Here are made-up things, facts about them, and rows of numbers that follow some of those facts. Name the thing behind each unnamed row.

Some rows with their names:
-400 -14 391 135 -15 118 64 382 -471 31 -66 -364 267 7 -345 -44 -36 -58
 -197 577 -186 -520 375 98 295 302 64 186 89 -247 -114 -49 367 11 -> mefun
-72 49 283 450 0 -217 131 457 -506 116 236 -431 563 -9 -667 41 2 265 286
 264 -437 -240 330 23 7 200 91 276 107 -108 -239 -107 566 315 -> fusil
-51 46 184 252 -97 18 -9 478 -441 202 172 -307 594 144 -735 -38 -108 78
 156 136 -575 -196 276 -69 -37 128 308 271 -32 -134 -270 -25 444 308 -> droflir
-163 48 629 399 82 219 -111 529 -567 308 206 -618 238 -189 -276 -196
 -484 147 -45 190 -209 -341 395 370 292 71 338 50 76 -220 86 -121 688
 170 -> flanok
16 -51 67 265 -147 77 0 612 -394 44 221 -240 645 150 -766 -63 -245 -128
 101 278 -629 -105 232 117 -63 45 336 294 0 -341 -160 184 349 337 -> suranun
-153 35 604 636 7 -46 267 603 -656 -3 400 -376 466 -187 -728 112 -175 40
 175 245 -235 -88 363 624 235 191 148 191 258 -303 -179 158 687 195 -> vadrefes
183 -280 79 235 223 -2 -85 319 -634 73 -65 -598 137 -188 -448 4 -125 124
 -14 212 -386 -343 633 -15 -151 267 367 335 231 -176 -159 -95 418 142 -> fodrana
83 -45 327 350 96 -117 -194 513 -496 201 106 -700 348 -114 -201 -204
 -374 336 162 409 -384 -504 328 13 22 -2 124 165 37 -179 138 -260 619
 329 -> planis
-163 62 117 78 -3 122 -277 348 -449 99 44 -280 350 216 -389 -18 -320
 -191 -267 241 -369 -71 398 -262 -156 71 398 198 -297 -313 -162 2 430
 193 -> skopak
-55 40 279 362 -135 -69 122 285 -493 63 -198 -693 342 47 -397 -132 -91
 249 212 173 -263 -168 331 -154 35 -295 83 215 26 -228 -187 -41 557 34 -> brilu
-112 -138 307 80 194 -73 255 572 57 268 -113 -376 324 -19 -580 -144 -348
 -70 -210 486 18 -195 611 54 276 -30 110 -160 220 59 -212 -3 656 245 -> trasu
-198 49 725 555 -119 54 360 230 -597 48 -143 -641 215 -79 -469 -114 -52
 276 234 -6 -70 -127 411 286 279 -177 191 146 162 -274 -336 12 723 -147 -> ribon
-261 131 478 49 -329 270 163 304 -384 191 -119 -230 510 293 -651 -204 21
 -216 88 105 -511 -432 61 103 419 -49 274 320 23 -247 -262 151 335 -119 -> delus
63 -117 173 30 -260 268 49 261 -412 103 -290 -449 326 241 -567 -265 -195
 -54 94 -94 -582 -107 246 -163 -40 -328 557 357 -58 -259 -400 147 341 -9 -> depatrar
-20 -384 505 175 321 -62 225 349 -384 -75 -279 -564 -89 -58 -557 -224
 -11 26 218 104 -138 -282 582 92 284 -97 159 200 408 -36 -258 11 556 1 -> pluplo
146 -264 114 75 -123 162 49 327 -460 57 -206 -539 261 50 -469 -177 -194
 85 42 46 -480 -205 440 -116 -82 -104 476 365 97 -222 -340 121 415 52 -> restom
-132 -248 385 322 255 -86 218 800 -353 -188 161 -204 256 -4 -814 -108
 -238 -296 162 463 -289 -107 365 376 281 -69 -26 112 291 -324 -4 170 429
 369 -> vaplol
-539 -374 -142 101 -167 509 94 637 -653 268 -14 -543 532 89 -695 -239
 -360 83 -108 350 -558 -122 389 -356 -115 -123 503 75 -88 -265 -190 -123
 163 222 -> kludu
-21 92 294 447 -54 -72 85 275 -516 171 -120 -758 400 12 -358 -141 -70
 319 291 223 -272 -281 350 -149 53 -252 7 223 25 -236 -70 -60 559 141 -> lobra
-16 -364 338 98 329 -19 191 508 -213 111 -134 -428 57 -143 -616 -153
 -207 -39 -61 356 -103 -343 653 142 304 81 183 67 424 58 -194 -34 547
 167 -> bomu
-321 23 543 389 70 164 111 469 -646 125 113 -443 211 -80 -460 -47 -282
 94 -133 247 -110 -129 485 284 138 169 338 25 61 -232 -224 -32 629 45 -> ribri

Facts:
Φ: is of sort; Π: uses
biplisto Φ a; bomu Φ b; bradros Φ a; brilu Φ a
broplipon Φ d; dasem Φ d; datros Φ d; debrel Φ a
delus Φ d; depatrar Φ a; dibro Φ b; dizi Φ b
dogam Φ a; draful Φ b; draplok Φ a; drare Φ d
droflir Φ a; fanalin Φ a; favok Φ a; fegute Φ a
fibun Φ c; flabrol Φ b; flanok Φ c; flegir Φ a
floden Φ a; fludrigro Φ a; fodrana Φ a; fosur Φ a
fovo Φ b; fozufa Φ a; fubol Φ c; fusil Φ a
ganil Φ b; gigu Φ a; givun Φ d; gregrul Φ b
gresuk Φ b; griflus Φ a; gugra Φ b; kefu Φ a
kigir Φ a; kizulil Φ c; klapan Φ d; klavu Φ b
kleko Φ c; klepokun Φ d; klidul Φ c; klovoklon Φ b
kludu Φ a; labre Φ b; latrik Φ a; likel Φ a
lobra Φ a; logros Φ b; lomo Φ b; mefun Φ d
monu Φ a; neno Φ a; nobru Φ b; nomus Φ b
nuso Φ c; parom Φ a; pegres Φ a; planis Φ a
plike Φ b; plimilim Φ b; pliplok Φ a; ploske Φ d
pluplo Φ b; pluru Φ a; plutadak Φ a; pudasu Φ a
restom Φ a; ribon Φ c; ribri Φ c; rigite Φ c
ritra Φ a; rizo Φ d; saflar Φ b; sigras Φ a
siske Φ a; skali Φ c; skekal Φ c; skeko Φ a
skopak Φ a; skude Φ d; soklegra Φ c; sonel Φ a
stasti Φ a; statre Φ c; stinaskas Φ d; stofugrel Φ b
sudrur Φ c; suranun Φ a; sustok Φ a; tede Φ a
tiplil Φ a; tranevin Φ b; trasu Φ b; trebak Φ a
treror Φ b; triklar Φ b; tristes Φ c; trostabrem Φ c
trubrer Φ a; trudurak Φ d; truklor Φ a; turen Φ a
vaba Φ b; vadrefes Φ c; vagrar Φ b; vagum Φ b
vaplol Φ b; vokler Φ b; zoti Φ d; zovatrok Φ c
bradros Π sigras; bradros Π soklegra; bradros Π favok; bradros Π pluplo
bradros Π fovo; bradros Π broplipon; delus Π skeko; delus Π turen
delus Π ribon; depatrar Π gugra; depatrar Π pudasu; depatrar Π pluplo
depatrar Π tiplil; depatrar Π ribon; drare Π gugra; droflir Π fusil
fanalin Π monu; fanalin Π tranevin; fanalin Π nuso; fegute Π mefun
fegute Π dibro; floden Π klapan; floden Π gigu; floden Π vaba
floden Π pluru; floden Π trasu; givun Π dasem; givun Π dizi
givun Π gregrul; givun Π gresuk; givun Π logros; givun Π ganil
givun Π stasti; kizulil Π sigras; kizulil Π trostabrem; kizulil Π bomu
klepokun Π zovatrok; klepokun Π sudrur; klepokun Π pegres; klepokun Π siske
kludu Π tede; kludu Π flabrol; kludu Π klovoklon; kludu Π stofugrel
neno Π tristes; neno Π lobra; neno Π ribon; neno Π brilu
nomus Π datros; nomus Π vaba; nomus Π trostabrem; parom Π latrik
parom Π ribon; plimilim Π planis; plimilim Π vagum; plimilim Π siske
plimilim Π stasti; plimilim Π truklor; pliplok Π nobru; ploske Π klidul
ploske Π treror; ploske Π fosur; ploske Π stinaskas; restom Π pluplo
rizo Π kleko; rizo Π vadrefes; rizo Π plike; rizo Π sustok
rizo Π vaplol; rizo Π dogam; rizo Π labre; saflar Π draplok
saflar Π likel; saflar Π broplipon; saflar Π fibun; saflar Π fodrana
skali Π planis; skali Π flanok; skekal Π lomo; skekal Π trebak
skopak Π kefu; skopak Π debrel; skopak Π fozufa; skude Π zovatrok
skude Π fusil; skude Π fubol; skude Π vadrefes; skude Π turen
skude Π stinaskas; sonel Π vagum; sonel Π flegir; statre Π sudrur
statre Π lobra; suranun Π kigir; suranun Π vadrefes; triklar Π ribri
trubrer Π soklegra; trubrer Π fludrigro; trubrer Π biplisto; trudurak Π ritra
trudurak Π klavu; vagrar Π pluru; vokler Π plutadak; vokler Π bomu

Rows to name:
No name comes twice in this set of rows, the named rows included.
8 -232 247 -177 103 255 121 567 93 390 -126 -209 389 107 -727 -254 -483
 -244 -311 280 -226 -168 507 -2 281 -140 409 -45 170 37 -234 88 480 210 -> nomus
-11 -60 184 408 -18 -142 130 570 -512 -35 155 -381 499 -18 -633 8 -154
 86 175 415 -491 -169 351 125 -68 95 113 267 106 -249 -195 39 471 366 -> kigir
-153 -5 294 323 7 -171 102 409 -469 125 195 -347 465 55 -679 90 43 269
 157 215 -446 -253 347 -100 -96 405 218 270 39 56 -364 -216 529 284 -> fosur
-375 125 542 383 160 139 -68 334 -629 39 112 -391 148 -34 -384 3 -297
 -16 -291 229 13 -69 496 178 133 197 302 30 -41 -303 -192 -1 620 -3 -> nuso
-275 -182 501 -273 -416 323 -138 671 -230 20 31 -101 237 245 -192 -362
 -497 -78 -124 438 -731 -652 -8 287 284 135 536 225 -217 -130 -205 -41
 399 120 -> givun
8 110 210 181 -251 233 -55 297 -400 224 -225 -469 443 259 -510 -273 -200
 -41 114 -28 -508 -102 190 -211 20 -442 376 296 -178 -317 -172 78 423 53 -> neno
14 -6 242 177 -226 159 64 257 -406 74 -202 -462 410 222 -566 -214 -150
 52 165 47 -477 -127 252 -222 -24 -310 344 293 -116 -294 -304 64 436 52 -> parom
-345 32 344 -64 -90 319 -67 388 -412 140 -27 -190 346 143 -413 -116 -169
 -247 -276 438 -343 -450 248 38 269 218 278 181 -87 -263 -112 24 245 24 -> trudurak
-19 -204 461 289 211 223 -26 333 -747 174 84 -546 68 -309 -448 29 -239
 31 -178 14 -229 -288 639 321 159 303 483 216 292 -147 -170 -33 521 -28 -> fibun
-153 -161 301 -48 137 127 151 566 69 280 -85 -216 340 96 -709 -198 -423
 -195 -268 391 -127 -140 523 9 275 -146 219 -119 99 16 -210 77 574 211 -> vagrar

Now the same things, written a new way:
Known rows:
-179 -12 85 -4 171 -226 -107 -69 147 -445 144 44 -86 12 66 -244 56 248
 -112 -95 89 69 -28 -67 204 -88 -170 37 -> floden
-426 -53 95 96 230 -80 -19 -149 -318 -115 128 24 -37 194 -53 162 84 121
 117 -65 3 -146 73 17 46 6 249 104 -> parom
18 -104 259 44 -28 33 -36 620 1 -22 156 9 -86 295 -84 197 153 5 -223 -16
 22 70 47 -69 185 41 -348 61 -> restom
-87 -52 115 -113 179 -180 -89 129 19 -299 76 51 -50 -68 130 -227 30 242
 -89 -33 116 41 -83 -35 135 -28 -182 90 -> vagrar
-57 -130 164 44 102 -120 -62 209 -28 -265 8 -4 -20 135 35 26 106 -24
 -165 -13 -13 151 81 6 -32 -76 166 -26 -> kludu
47 -59 -66 -35 110 -93 -103 204 -62 274 -23 40 -45 -75 45 28 66 17 -102
 -7 -135 -64 -166 -126 -192 -40 30 -38 -> vagum
37 -77 37 6 -30 -56 -102 -38 29 -29 -23 12 -78 17 -93 66 31 19 -40 17
 -95 3 165 -89 -66 -110 35 -54 -> biplisto
-99 -89 8 62 -6 -148 -118 -273 -63 43 -18 29 -77 61 -93 37 35 0 110 -16
 -116 -115 141 -77 -24 13 36 -59 -> turen
121 -95 -6 -86 -55 -75 -90 141 -29 119 -62 11 -31 -35 30 -1 7 28 88 30
 -81 -56 41 -60 -99 -61 88 -31 -> flabrol
80 -65 27 22 -36 -89 -87 -57 51 -69 -45 -3 -60 59 -49 33 33 -6 26 8 -103
 -13 112 -69 -92 -116 113 -71 -> trebak
35 -32 -18 60 57 -106 -99 10 33 67 1 14 -70 38 -40 40 82 5 -105 -16 -143
 -27 -15 -102 -126 -103 52 -77 -> stasti
6 -77 -59 -67 -132 -72 -137 -90 103 78 84 45 -12 1 -24 -47 71 -11 124 23
 -80 -32 -43 -111 61 -70 111 -80 -> datros
-2 -139 -176 -61 -156 -137 -178 422 87 299 96 -3 4 -39 74 67 28 -50 181
 -110 -92 -26 94 -100 41 -42 262 -51 -> bomu
62 -71 27 20 -36 -93 -89 -14 60 -83 -34 -1 -61 66 -46 25 38 -8 9 6 -105
 -2 117 -68 -87 -109 115 -82 -> ritra
100 -89 -24 -76 -36 -84 -95 147 -24 162 -52 14 -37 -31 24 9 18 14 68 13
 -92 -71 2 -77 -107 -44 61 -25 -> gregrul
53 -80 26 11 -72 -58 -106 40 50 31 6 8 -81 46 -92 79 46 19 -25 2 -101
 -21 152 -102 -14 -92 -11 -51 -> favok
202 -98 2 -42 -148 -141 -128 -433 75 362 -69 -27 -93 13 67 56 188 86 -71
 111 -70 -20 72 -46 143 -216 35 77 -> sudrur
65 -67 21 27 -39 -93 -88 -40 56 -54 -42 -1 -62 66 -51 30 41 -7 7 1 -109
 -5 114 -68 -84 -117 94 -75 -> monu
-81 -167 70 63 -54 -227 -166 -236 -21 83 -48 36 -89 37 -99 -3 52 -75 21
 6 -131 -43 176 -91 1 100 -114 -75 -> fusil
51 -38 -1 30 0 -123 -133 -81 56 205 -30 1 -104 48 -36 34 142 45 -170 1
 -145 -23 -21 -83 -42 -121 5 -47 -> siske
22 -38 -18 60 49 -102 -104 -8 29 60 1 21 -68 38 -48 38 67 -1 -61 -26
 -137 -31 10 -111 -124 -96 53 -80 -> flegir

Name these rows:
No name comes twice in this set of rows, the named rows included.
-170 -218 -57 -31 -30 -192 -166 672 16 174 164 -8 53 43 152 96 110 -106
 27 -152 -6 137 49 -39 131 4 363 6 -> vokler
88 -113 54 52 -77 -144 -107 -81 56 -54 -51 3 -59 101 -49 -14 51 -73 51 3
 -122 -19 124 -54 -60 -20 52 -102 -> kigir
-76 -262 243 106 9 -282 -93 79 -41 -227 -55 5 -14 227 33 -47 123 -208
 -101 -6 -37 150 109 34 16 132 50 -73 -> suranun
30 -134 -174 39 -128 -145 -138 -39 182 148 117 25 -13 -28 76 63 58 -32
 183 -48 -70 -14 87 -173 128 -90 167 -7 -> trostabrem
-6 -21 -25 79 131 -111 -104 11 17 109 10 29 -72 19 -43 49 101 -1 -178
 -28 -165 -20 -90 -137 -169 -97 33 -75 -> planis
51 -58 -85 -95 -47 -144 -136 111 85 68 40 25 -52 -80 67 -96 -7 112 142
 -48 -39 -89 3 -101 31 -50 -10 -5 -> vaba
-116 -86 39 17 335 -165 -93 485 -162 316 32 44 -23 -15 134 45 215 -2
 -482 -30 -87 81 -376 -87 -161 -19 30 52 -> plimilim
-96 -161 223 -3 -20 59 -86 681 -5 -25 156 23 -72 133 -123 257 113 8 -307
 -13 47 202 248 -90 168 -27 -232 63 -> bradros
125 -154 -1 38 -98 -174 -122 -358 41 259 -56 18 -64 8 34 31 117 -32 16
 78 -99 -46 68 -103 70 -48 -44 18 -> zovatrok
223 -76 100 -82 -165 77 -63 548 11 265 67 16 -82 113 -71 142 37 29 39 25
 -49 -121 19 -116 60 39 -338 30 -> pluplo
9 -200 126 42 87 -109 -22 45 -19 -174 -1 18 20 77 126 70 108 -73 -100 52
 23 157 40 -44 -1 -76 166 52 -> skekal
115 -108 3 -102 -78 -34 -107 232 -29 193 -25 18 -51 -39 -18 63 11 39 53
 24 -72 -60 90 -87 -51 -42 -28 -6 -> fovo
-458 -111 103 7 156 -66 -58 -302 -345 -9 144 78 20 148 -59 95 107 20 174
 21 10 -119 -34 -3 129 115 216 77 -> delus
69 -90 15 -80 -109 -20 -93 -117 45 -2 -6 42 -5 26 -33 -17 59 -47 83 86
 -86 12 -33 -76 -36 -84 152 -85 -> mefun
131 -139 -23 20 -48 -65 -68 -215 53 60 -25 31 -37 -20 15 81 34 -14 63 71
 -74 -12 121 -136 -15 -107 35 6 -> fibun

